Each row comes from the steps of one walk. Every step used is in the known rows, and no mark comes twice. Write the walk behind each row, first mark first.
Known rows:
mapasu/ribep/medes/lipo/debepe/gipu: [ -2.9   2.1  13.6  -5.5  -1.2 -18.4 -20.3   0.4  -1.3   2.9   8.0   7.8
 -15.2  -2.0  -0.3  -3.9   5.3   1.1   0.0   9.9  -5.8 -19.0   1.1   3.5
   3.9   5.9  -2.7 -32.6  -6.0 -24.1  32.4  29.1  13.1  10.1  27.2  -4.4
  14.1  21.7 -10.0  -5.1 -20.3]
medes/lipo/nelim/debepe/ribep: [  1.4  -0.5 -23.7 -10.0  -8.6  -7.2   2.5   5.1  -9.8  -1.9  -7.1   2.6
  16.8   4.5  -4.6  12.9   3.9   8.1  -4.9  13.5  -1.7 -16.3  12.3  -0.8
 -14.7   2.4   3.6 -19.1 -13.9   9.0 -39.0   2.3 -17.9   5.6  -8.0  -6.7
 -46.7  13.3   6.2  -2.5  -7.0]
ribep/medes/lipo/gipu/dodev: [-14.3  -4.8  12.3  -1.0   6.2  11.1  -6.4  -5.8  -9.7  23.1  -0.9   1.5
   3.7  13.1  -4.9  -9.4  15.4  -5.5  -0.9 -12.0  -6.1  -7.9   1.8  19.7
  13.8 -14.5   3.3  12.6  -5.3 -11.4  26.0  -3.4  -2.2   8.0   0.6  -0.5
  -9.3   2.1 -20.8  -2.8  20.3]
lipo/ribep/medes/debepe: [  9.3 -10.4  -7.7  -2.8  -3.2 -10.6 -10.2  -4.5   2.1 -10.9  -1.9  -2.7
  -2.2   4.2  -0.1  -5.8   5.8  -9.2 -13.1  -9.6  13.7 -19.1  -6.0   6.7
  -0.1   3.3   3.0  -6.2   4.5  24.5   9.8  -0.4   5.6   5.3 -10.3   0.2
  11.3  12.8  -1.9   9.7  10.2]
dodev/gipu/medes/ribep/mapasu: [ -4.6  -7.2  15.6  -1.1   8.9  13.0   5.9  -7.5 -10.2 -25.8   9.4  -4.5
   1.8   1.7  -5.0 -30.4  -3.2  17.8  -5.0  -0.1  10.0 -19.7  -2.2   8.2
   6.2  -5.0  15.3  21.8   4.0  -0.7  17.1 -15.1  11.4   5.5  16.4  -6.0
  24.7  12.3 -10.7  10.8   9.0]
gipu/dodev/medes/ribep/mapasu: [  0.6  -1.4   9.2   6.5   9.1  15.4  -1.5  -7.9 -12.1  -5.2  11.4  -2.9
   2.7   0.1  -1.9 -27.9  -0.4  14.7   5.8   2.4   1.1  10.8   1.3  10.3
   3.0 -14.9  11.6  38.0  -5.0 -12.3  -1.9 -12.4   9.2  -0.4  11.9  -1.3
  16.2  -1.4  -9.1   0.3   7.3]
debepe/gipu/medes/ribep/mapasu: [  3.0  -7.8  22.8   2.9   7.6   9.9  -5.1   4.0  -9.9 -28.0  10.0  -2.5
  -9.4   3.6  -1.5 -28.0  -4.2   6.3   1.2   2.2   4.6   2.2  -9.6  10.1
   4.3  -7.6   8.3  17.8   0.4 -11.6  14.0   1.5  15.8   7.8  14.6  -6.5
  30.3   8.2  -4.7  24.0   2.3]
debepe/gipu/lipo/medes: [-22.1 -13.9   8.5  -2.1  -1.8  19.4   7.2  11.1  -5.7  -8.1  -6.3 -11.4
 -15.2   8.9  -8.8  -0.3  -8.3 -18.2  -0.7   5.3   7.0 -11.5  -1.8   5.8
 -15.7  11.0   1.9  -8.1   0.4 -22.1   4.5  -6.9   1.6   3.6   2.7  -3.1
 -10.6  -4.3 -11.7   3.0  31.4]
gipu/dodev/nelim/medes/debepe/ribep: [ 18.7  -1.9 -26.1  16.1   3.1   2.8  11.4   2.3  -1.7  -2.6   6.9  -3.2
  16.3  -2.1  -2.7   5.7   9.0 -15.6   7.7 -12.4 -10.2  34.6 -13.7  14.8
  -3.7  -5.8  -7.5  12.6   1.0  18.8 -21.8 -11.9  -4.7  -0.7 -19.2  -1.4
   2.8   1.6  10.9 -14.7 -15.5]
medes/ribep/lipo/nelim: [-17.7  -2.4  -7.3 -12.0  -7.1  -7.4 -10.6  20.8  -5.7  -9.8  -3.0  -6.2
 -11.2   3.3   3.3  -9.2  -8.4 -12.5 -10.5  16.5   1.4 -13.1  11.6  -3.7
  -8.7   2.2   6.1 -11.9  -9.3  -3.0 -43.0  -6.9  -5.2  -6.4   8.8  10.0
 -24.8  -1.9   2.4   0.7  15.4]
dodev/nelim/ribep/mapasu: [ -0.2  -9.3   6.1  -4.6   4.5  -6.7  11.4   9.3  -7.0 -15.7  -3.2  -9.2
  28.0  -1.5  -0.1 -12.1  12.7   0.0  -4.6  10.2   6.6  -9.4  -5.5   2.6
  12.8   8.9   7.3  -3.0   8.7 -10.5 -15.5  -5.5  12.6  -3.8   8.3   6.4
  29.5   7.6   8.1 -12.1   4.2]
gipu/dodev/medes/ribep/lipo/debepe/mapasu: [-19.7   8.4  12.0   5.7  -6.0  17.8   1.4   1.7   2.0   9.6   4.2   0.0
 -11.1  -7.4  -3.4  -3.2 -35.3  -8.1   7.0  18.9  -3.5  28.1   7.4 -12.4
 -13.3   1.8   0.2  14.5  -4.6 -31.0 -26.3   7.5  -0.1  -7.5  -8.4   1.2
  -0.1 -23.2   3.9   2.6  -6.7]
medes/lipo/nelim/debepe: [ -6.4  -2.4 -20.3 -15.6  -4.9 -12.6   1.1   5.6  -5.5   6.4  -4.0   0.9
  11.9   4.4  -2.4   8.5   2.1   6.8  -9.0   4.0  -4.0 -25.8  15.5  -5.8
 -12.7   5.0   9.0 -26.9 -11.6   0.7 -22.6 -11.2 -11.5   3.4  -0.4   5.9
 -21.1  14.0  -0.4   7.0  -8.2]
gipu/lipo/nelim/ribep/medes/debepe/mapasu: [  3.1  -5.5   4.7  -1.9  -2.4   3.0   8.7   9.8  11.4  -8.4  -6.5  -5.3
  -2.6  -7.7  -4.2  12.0 -36.4  23.9  -1.7  12.8  12.5 -10.7   6.2 -10.9
 -10.3   7.8   0.7  -7.5  13.4  13.2 -25.2   5.0   8.2   9.2  -2.7  -2.9
  -5.3   4.8   9.1   1.4   5.1]
medes/debepe/mapasu/lipo/gipu/dodev/nelim: [ -9.5   2.6 -19.7   6.7  -6.5   1.7  10.5  -3.2   7.4  26.9  -2.9   2.2
  -5.1   3.0 -10.0   6.9   8.3 -22.7   0.5 -12.0 -20.6  21.1 -10.2   1.7
  10.4  -1.3  -5.9   9.4   0.2   2.4  15.7  -4.6 -15.3 -11.9 -43.2   9.3
 -21.0 -27.5  13.3  -1.0  -1.7]
gipu/dodev/medes/ribep/lipo: [-20.4   2.5  11.3   3.0   3.8  18.0  -6.0  -2.2  -4.2  -1.0   2.3  -6.3
   1.7   0.4   4.6 -18.9  -9.9 -11.7   3.4   4.1  -5.8  14.6   7.5   6.3
  -5.5  -2.9   6.9  20.4 -12.2 -20.9 -26.7 -13.2  -0.5  -7.5   1.9   4.3
  10.6 -16.8  -4.5  -4.9   3.5]
mapasu/ribep/lipo/nelim/gipu: [-17.5   2.5   8.8 -11.7  -5.7 -23.5 -10.3  17.7  -4.0   7.8 -15.9  -1.5
 -11.7   5.4  18.0   6.7  -0.5 -22.4  -4.9   9.0   9.0 -15.9   3.9 -26.2
   2.2  13.9   1.1 -22.1   0.9   3.1 -35.4  -5.8  -1.2  -6.4  27.3   9.3
  -3.9  -1.2   3.1  -7.2   7.7]
dodev/medes/debepe/mapasu/ribep/lipo: [  6.4   1.9   0.5   3.1  -5.3  -4.3 -11.1  -9.6   9.2   0.8  -7.5  -1.1
 -16.6 -11.7   3.5   1.4 -29.6 -26.6   1.4  18.1  11.4   2.7 -12.8 -18.9
  -6.9  18.9   3.4   5.2  -1.1  -3.8  -7.2   2.8  -0.3  -3.8  -7.7   4.2
  24.2  -9.1  10.0 -10.6  -8.2]
debepe/mapasu/ribep/lipo/nelim/gipu/dodev: [-24.3  11.6  17.7   3.1  -9.0  -5.7   1.9  14.6  -0.5  18.1 -17.4   0.9
 -15.7   3.5  10.4  12.1 -22.2 -22.4   8.4   6.4   4.5  24.0   0.9 -40.2
   4.5   3.2  -5.4  -0.4   3.3  -2.3 -41.9   0.7  -3.0 -10.3   7.3   4.0
 -11.7 -28.7   5.1  -4.0   4.8]
gipu/dodev/nelim/debepe: [-19.5  -2.1 -11.1   3.1   2.9   3.5  19.9   6.0  -1.2   4.2  -0.6  -6.8
  19.2   3.5  -6.5  -3.1   3.0 -20.4   3.5 -10.4 -17.5  20.1  -1.7  -4.1
  -2.2   6.7  -1.4  -4.1  -5.2  -5.3 -15.3 -22.5  -9.4  -7.3 -19.0  10.3
  30.5  -9.7   1.8   5.0  -9.5]
dodev/nelim/ribep/lipo/gipu/medes/debepe/mapasu: [  3.6  -4.1  14.6  -3.3  -0.5   7.5  12.9   5.4  12.9  -6.4  -6.0  -4.3
  13.5  -8.3  -0.3  11.8 -17.1  -4.1  -4.5   9.3   1.4   8.4 -12.7   3.1
   0.7  14.7  -3.2   9.5  17.7   2.3  -8.3   7.5   0.5  -6.1 -25.4   2.9
  21.9 -10.4  20.1   9.7   3.8]
ribep/medes/lipo/gipu: [ -8.8 -11.0   5.6  -8.5   3.0   0.5 -10.3  -2.5 -11.7  13.9  -5.2   1.0
   4.2  12.2  -2.6  -8.5  18.1 -13.2  -9.4   0.5   5.5 -30.5  -0.5  14.3
  11.1  -2.9   8.8   1.5  -3.7 -12.5  29.4  -2.3  -1.2  10.1   7.8   0.3
 -10.7  16.1 -15.3   0.2  22.6]
dodev/gipu/medes/lipo: [-17.2  -5.7   5.0  -5.1   6.4  17.4  11.0 -14.7 -11.1  -1.1   1.9  -3.2
  15.8   6.9  -5.3 -13.6  11.2   8.2  -9.6 -15.2   1.9 -30.8   6.5   9.7
   2.0   4.8  15.4   5.2  -3.3  -2.7  15.8 -24.1  -1.7   5.2  -0.6  -2.9
  -3.4   8.4 -12.5  -7.6   0.3]
medes/ribep/mapasu/lipo: [ -9.4  -1.2  -8.3  -5.0   0.5 -13.6 -21.8  -4.2 -12.3   1.4  -0.2  -1.1
  -7.4   4.3   7.4 -33.0   8.8 -17.9  -3.8   9.6  -5.0 -15.1   3.9   2.3
  13.3  -8.7  13.8   1.3 -14.4 -19.9   2.1  -3.8   6.4   1.5  13.8  10.5
   3.0   4.8   2.4  -1.2  -4.4]
mapasu/ribep/lipo/debepe/medes: [-20.2   6.2   0.5  -2.0 -10.9 -14.7 -12.6  10.9   4.3   9.5   0.4  -5.5
 -30.5  -6.2   5.5  -4.0 -20.8 -41.5  -3.9  16.6   1.7   7.4  -2.0 -10.8
  -0.2  13.6  -6.0 -37.0  -7.6 -24.9 -13.3  25.3   2.6  -5.8  23.0  14.6
  14.3  -3.2   2.9  -2.6 -15.0]
mapasu/ribep/medes/lipo/debepe/gipu/dodev/nelim: [ -2.6  10.9  11.2   0.9   5.6  -8.4  -6.4   1.1   5.9   9.7  17.3   8.3
   1.4  -8.4  -2.4  -3.1  14.3  20.2   5.9  -3.3 -25.2  13.0   5.4   7.4
   8.0  -1.1 -11.6 -20.2  -4.6 -26.2  36.1  22.0   8.5  -1.5  16.8  -0.5
  18.6   8.2 -10.6 -12.2 -21.1]
gipu/dodev/nelim/debepe/lipo: [-16.2   2.7 -17.9   0.5   2.3   9.8  13.8   0.2   0.5  -3.2  -1.2  -2.3
  23.7   1.8  -3.8   1.2  14.5 -10.8   4.4  -5.3 -15.4  24.5   2.1  -0.9
   4.3   2.9  -5.3 -11.6 -13.5  -5.9 -10.3  -8.5 -12.0  -8.8 -13.7   6.2
  12.7 -11.1  -0.4   2.2 -15.7]
medes/lipo/debepe/ribep/mapasu: [  7.8  -3.2  -9.8  -5.9  -4.1  -7.2  -9.2  -3.5 -12.8  10.6   1.3   5.6
   0.7   2.4  -6.5  -7.0   6.0  -0.8  -4.0  14.1   1.6 -15.5   4.8  14.6
   1.8  -3.1   3.2 -13.8  -6.6 -16.4   2.4  14.6  -2.5  13.7  -0.8  -3.8
 -27.5  19.8  -1.6 -20.1  -3.1]
ribep/mapasu/lipo/medes/debepe/gipu/dodev: [ 14.6  -1.1   7.6  -0.7   0.8  -3.3 -23.7 -10.2  18.8  22.2  -2.7   2.3
 -17.6   0.1   2.5   5.9  -2.4   3.3   6.9  -7.9  -3.1   0.0 -12.5   8.1
   3.9  -8.3  -4.4  -4.5  -0.4 -10.9  10.3   1.1  -0.4   4.3  -0.7  -0.5
   7.7 -14.8  -5.8  -3.6  -0.4]
debepe/lipo/medes/ribep: [-14.4  -3.8 -23.7  -7.2  -5.9   4.2 -14.0   0.8 -18.0  -4.3   3.5  -1.3
  -6.6   4.1   0.2 -13.5  20.2 -10.9  -1.8  26.1   5.9  -8.2   2.2  10.9
   0.0 -10.2   6.1  15.5 -11.8 -11.0 -13.0   5.4  -0.6  -3.7  20.5  -1.9
 -47.7   5.4  -3.2  -4.1  13.3]
lipo/mapasu/ribep/medes/debepe/gipu/dodev: [ 24.1   3.3  15.8  13.0   2.2  -9.8 -10.3  -2.7   9.6  -9.6   9.3   4.0
 -27.0  -2.5  -3.7   3.8   0.9  -1.8  10.8 -17.6   3.4   5.3  -7.7   4.1
  -1.5  -9.3 -12.4   3.9   6.5  10.6  37.0  11.8   9.2   3.5  -2.5  -2.5
  28.2  -3.7  -8.0   2.8  -4.9]
debepe/ribep/lipo/gipu/dodev: [-22.4  -5.5  14.1   4.5  -6.0  19.3   1.2   8.7  -9.1   2.0 -15.3  -7.0
  -6.6  16.1  -7.3   1.1  -1.9 -42.3   2.3   1.6  -0.8  12.8  -9.6  16.2
   2.9  -1.9  -7.2   4.6  -6.6  -1.8 -24.9   6.4 -15.3  -1.1 -24.6  -4.8
 -21.9 -23.3  -5.2 -10.6  30.8]
lipo/ribep/medes/debepe/gipu/dodev/nelim: [ 10.7  -2.4   5.9   7.0   0.4   2.1   6.9   2.6  17.4 -20.3   6.5  -0.6
   9.7   0.1  -7.0   4.7  13.7  12.5  -3.9 -24.5  -5.8  20.0  -8.2  12.3
   2.6   0.6 -12.0  -9.5   7.7  14.5  21.7   6.3   4.5  -6.3 -22.5  -6.4
  20.6  -8.0  -1.7  14.5   1.0]
lipo/mapasu/ribep/medes/debepe: [ 28.5  -2.0  -6.8   2.0   2.3 -23.1 -17.3  -5.5  -0.2  -2.6   5.9   1.9
 -22.0  -5.8   3.4  -5.0   4.5 -12.1  -1.1  -3.2  15.1 -24.3  -3.1  -2.8
  -2.7  -1.9  -0.8   8.6   6.1  17.4  32.1  -0.5   6.7   5.7   6.6   8.8
  21.9  17.8  -3.4  -5.9   5.7]

Which walk is each row?
[ 12.6  -1.8  -5.4   4.2  -2.1  -1.5 -13.9 -12.0   1.6  16.7  -5.0   4.0
 -12.8   8.9  -4.7  -2.0  10.4 -10.2   3.5  -8.6  -9.1   2.0 -12.9  25.9
  13.7 -15.2  -5.3   7.0  -5.0  14.0  10.6  10.4 -11.1   7.1 -24.5  -4.0
 -19.8  -9.1   1.6 -10.0   6.2] | medes/debepe/ribep/mapasu/lipo/gipu/dodev
[ 10.1   1.2 -18.4  -5.3   2.1  -1.2   9.5  -8.4   1.0 -10.3   3.4   5.5
  24.4   0.9  12.8   4.4  38.1  16.1 -11.9 -20.9   1.6   6.6   2.7   6.3
   7.1   3.8  -2.1   3.7   7.6  28.5  15.9  -5.3  -0.3  -8.4 -10.0  -0.3
  -9.7   7.4  12.0  15.8 -10.1] | dodev/nelim/gipu/medes/debepe/lipo/ribep
[-11.0   2.3  14.7  -3.4  -1.7   6.3  17.4   3.2   9.8 -26.1  -8.7  -3.7
  -4.9  -9.2  -8.7  10.8 -45.3  23.7   0.8  18.2  14.6 -18.9   8.7 -38.9
 -15.1  18.1   1.5 -22.0   4.0   3.6   6.7   4.8   1.6   3.7  15.8  -9.0
  22.7   6.3 -10.6  17.0  10.8] | dodev/gipu/lipo/nelim/debepe/mapasu/ribep/medes
[ 17.9   7.5  12.7  -1.7   4.3  -5.8  -1.8  -9.2  -7.0 -20.2   9.3   6.2
   0.7  -4.4   2.6   1.2   4.2  11.2   4.7  -6.3  -2.3 -11.8  10.6  -2.7
 -15.6  -0.9   1.7  -4.4  -5.8 -10.2  39.3  12.9   6.0   4.2   3.6  -1.6
  27.2  13.7  -3.9  24.5 -19.7] | nelim/debepe/gipu/medes/lipo/mapasu/ribep
[  8.1   0.5 -12.0   4.8  -5.4  -1.4  19.4   2.9   4.9 -27.2   3.5  -3.6
 -17.7  -9.8 -10.2  15.0 -33.3  13.5  -0.3   4.0   9.8  -9.3   1.0 -17.0
 -19.0   9.6   2.2 -18.5   8.9  22.0   7.8   0.0   8.2   1.6   5.9  -4.9
  -2.5  10.1   0.4   4.5  -3.8] | dodev/gipu/lipo/nelim/medes/debepe/mapasu/ribep
[ -3.2   3.5   2.7   1.1  -5.6   4.1   5.9   3.9  20.4  15.9  -8.5  -5.2
  12.9 -13.0   0.2  18.5 -23.2  -6.9   7.1  16.0  -2.6  27.8  -7.2  -6.0
  -4.0   6.2  -8.9   9.2  13.4 -14.0 -41.1   2.3  -2.2 -11.9 -20.0   4.2
   1.3 -27.7  17.0 -16.2   0.2] | gipu/dodev/nelim/ribep/lipo/medes/debepe/mapasu
[  0.2   8.5   2.4   2.9  -3.0 -10.4  -9.4  -1.5  18.6  44.7 -15.1   9.0
  -7.1   1.6  14.7  21.3 -13.3   5.0   5.5 -12.0   3.6   9.0   0.6 -35.2
   9.5  -4.1  -4.0   4.6   7.0  13.2 -24.6 -12.8  -7.7   1.7  -0.9   2.0
 -16.8 -19.8   9.4   2.2 -13.4] | ribep/medes/debepe/mapasu/lipo/nelim/gipu/dodev
[  3.9  10.4  17.6  -4.2   2.8 -10.0 -12.1   1.8   8.8  -3.6   4.0   7.4
   1.5  -3.5   1.5  10.0  -6.6  33.3   8.5   0.2 -12.2   1.0   8.4  -8.4
  -3.3  -5.7  -6.2 -25.2 -10.6  -4.2   3.0  19.0   2.8   5.2  23.3  -8.5
  17.2   7.5 -13.7  12.2 -18.9] | mapasu/ribep/medes/lipo/nelim/debepe/gipu/dodev
[ -5.4   1.8  17.0   5.8  -3.8  -0.6  -6.8  -8.8  11.2  20.3 -10.5   2.2
  -1.0   2.0   0.2   9.9 -10.2  -5.5   7.7   0.4  -3.5   4.8 -10.9   1.2
  15.6  -6.8  -4.1   8.0   6.7   3.1  -4.4  19.3   5.0   3.4 -15.2  -4.4
   4.7 -18.7  10.4   2.5 -11.7] | nelim/ribep/medes/debepe/mapasu/lipo/gipu/dodev
[ 37.7  -6.2  -8.6  11.3   6.4   2.7   8.0   1.7   1.2  -7.5   6.9   0.9
  11.8  -1.0  -6.5   8.1  10.0   1.8   5.8  -7.5  -1.3  26.2 -20.7  25.1
   5.0 -13.7  -8.5  16.8  10.2  16.9  14.2   2.7  -0.9   3.8 -12.4  -6.2
  10.7   8.9   1.4   0.5   9.9] | lipo/gipu/dodev/nelim/medes/debepe/ribep/mapasu
[ 23.7   4.5  -8.2  -0.3   2.9   2.4   1.9 -20.4  -0.5 -26.4  12.3   3.9
 -10.9  -7.1  -2.7   1.6  17.2  20.8  -3.3 -12.8  13.8 -26.7   3.1   7.9
  -3.8  -0.9  -0.6   7.5   3.2  30.8  44.2   2.5   1.0  -1.6   0.0  -2.8
  -1.1   9.6  -6.5  -4.4  -5.2] | dodev/gipu/medes/debepe/lipo/mapasu/ribep
[-11.9  -3.2   2.3  -0.5   4.8   2.8  14.9  12.3  -0.6  10.6  -5.1   0.5
  13.0   0.4   6.0   5.0   2.0  -2.6  -0.8   4.9  -0.1   2.3   9.7  -6.7
  -2.3  15.7  -7.9 -11.0   9.8 -14.7   2.1  -4.6  -2.4   6.7   9.1  -2.8
  -2.9  15.0   3.7  -8.9   6.9] | dodev/nelim/gipu/lipo/debepe/ribep/medes
[ -7.9  12.9  -3.9  -1.5   1.6 -11.2  10.6  -3.7 -10.8  28.3   8.9  11.9
   7.8  -8.9   9.3  -1.4   8.5   7.1   1.7   5.3 -12.8  12.3   7.3 -21.5
   6.1   6.9   1.2  11.0   7.7 -18.4  22.0   4.7   5.6  -3.9  11.4   5.1
  -3.4  11.8  12.7  -1.7 -26.4] | dodev/nelim/gipu/medes/lipo/debepe/mapasu/ribep
[ 11.9   8.8 -10.9   1.8  -2.1  -1.0  -2.1  -8.3   7.1  30.3  -7.5   7.4
   9.3   2.5  14.5  25.2  14.4  26.0   4.0 -12.4  -1.6   2.0   6.5  -6.6
  -5.4  -1.4  -2.6  13.2  -1.4  29.5 -46.5 -14.1 -17.7  -3.7  -5.4  -8.3
 -48.9 -13.6  14.7 -17.0 -15.4] | mapasu/lipo/nelim/gipu/dodev/medes/debepe/ribep
[ 12.9  -2.0   3.4   1.5   5.1  -4.6   4.6 -11.7   8.5 -22.2   6.3  -1.9
 -19.8  -7.0  -7.1  -3.8  -8.6   9.7  -3.5 -11.6  12.2 -36.8  10.9   4.1
 -10.4   6.1  -0.3  -9.5   9.5  11.1  60.0  -6.0   7.4   7.0   3.0   1.3
  21.9  16.4 -14.2  -5.7  12.5] | dodev/gipu/lipo/mapasu/ribep/medes/debepe
[  4.7  -7.0 -11.8   3.8  -5.6  10.6  27.8   6.6   9.6 -21.3  -2.8  -6.2
  -6.8  -3.8 -13.6  22.3 -35.8  10.8  -4.8  -3.6  16.0 -10.8   2.5 -15.3
 -22.6  11.8   4.5 -19.3  11.7  17.7  -3.9 -15.8   0.9   4.3  -9.4  -5.0
 -11.5   3.3   0.6  10.5   3.4] | dodev/gipu/lipo/nelim/medes/debepe/mapasu
[ 20.8   1.8   2.4   6.9   8.4   9.5  -0.6  -0.8  -7.4   0.3  -3.0  -1.2
  23.4   1.2   6.7   1.6  18.2  -2.3   5.9  -3.2  -3.4  19.4  -9.2   6.2
  11.1 -12.8  -3.1  14.9  -3.4  -5.5   5.1   4.5  -2.8  -3.3   2.8  -0.9
   5.9  -2.7  -2.5  -4.7  16.9] | debepe/ribep/mapasu/lipo/gipu/dodev/nelim/medes
[ -8.7   3.9  -4.5  -1.6   5.1  -1.3  -3.9  -0.1  -7.4   6.5   8.9   1.3
   3.8   3.5  -0.9 -24.8  25.9   3.2  -0.7  -2.3 -24.3  10.1   3.7  18.3
  19.4 -18.6   2.3  16.3  -7.9 -17.8  26.4   0.0  -0.8 -10.9  -0.5  10.0
  -5.5  -7.8  -1.9   4.3  12.5] | medes/ribep/mapasu/lipo/gipu/dodev/nelim
[-10.5   8.9  -4.7  -1.1   0.3  12.2   5.9   2.4 -10.4   2.1   5.2   6.3
  11.3   5.0   9.6   5.0  24.4  36.4   4.0   1.6   1.9  12.1  17.3  -3.3
   0.7 -13.2   3.3  22.2  -6.1   7.8 -33.4  -7.4  -2.9 -10.5  24.9  -8.8
 -51.2  -8.0   0.3   3.8  -6.0] | debepe/lipo/nelim/gipu/dodev/medes/ribep
[ 19.5   3.9 -29.5   5.8   0.4   3.4   7.1  -5.7   1.7 -22.5  11.1  -0.1
  23.6  -3.6   2.1   7.1  27.5   7.0  -3.1 -21.1  -6.5  29.8   0.5  15.9
  -0.1 -10.0  -6.8  -6.9  -3.4  22.9   6.8   5.1   4.0 -11.0 -14.9   2.0
  -1.5   0.9   2.4   6.9 -12.7] | gipu/dodev/nelim/medes/debepe/lipo/ribep
[ 33.5  -5.2   1.1  -3.2   4.7  -5.6  -2.2   2.2   1.3   6.9  -3.6   5.6
   0.0   1.4  10.8  10.6  -1.1  29.5  -2.3  -5.1  19.0  -8.5  -7.7  -3.5
  -0.4  -3.4   0.6  18.9  15.8  38.8 -24.4 -12.6  -4.7  13.1   7.0  -9.2
 -14.1  15.9   8.7   2.6   6.3] | lipo/nelim/gipu/medes/debepe/ribep/mapasu
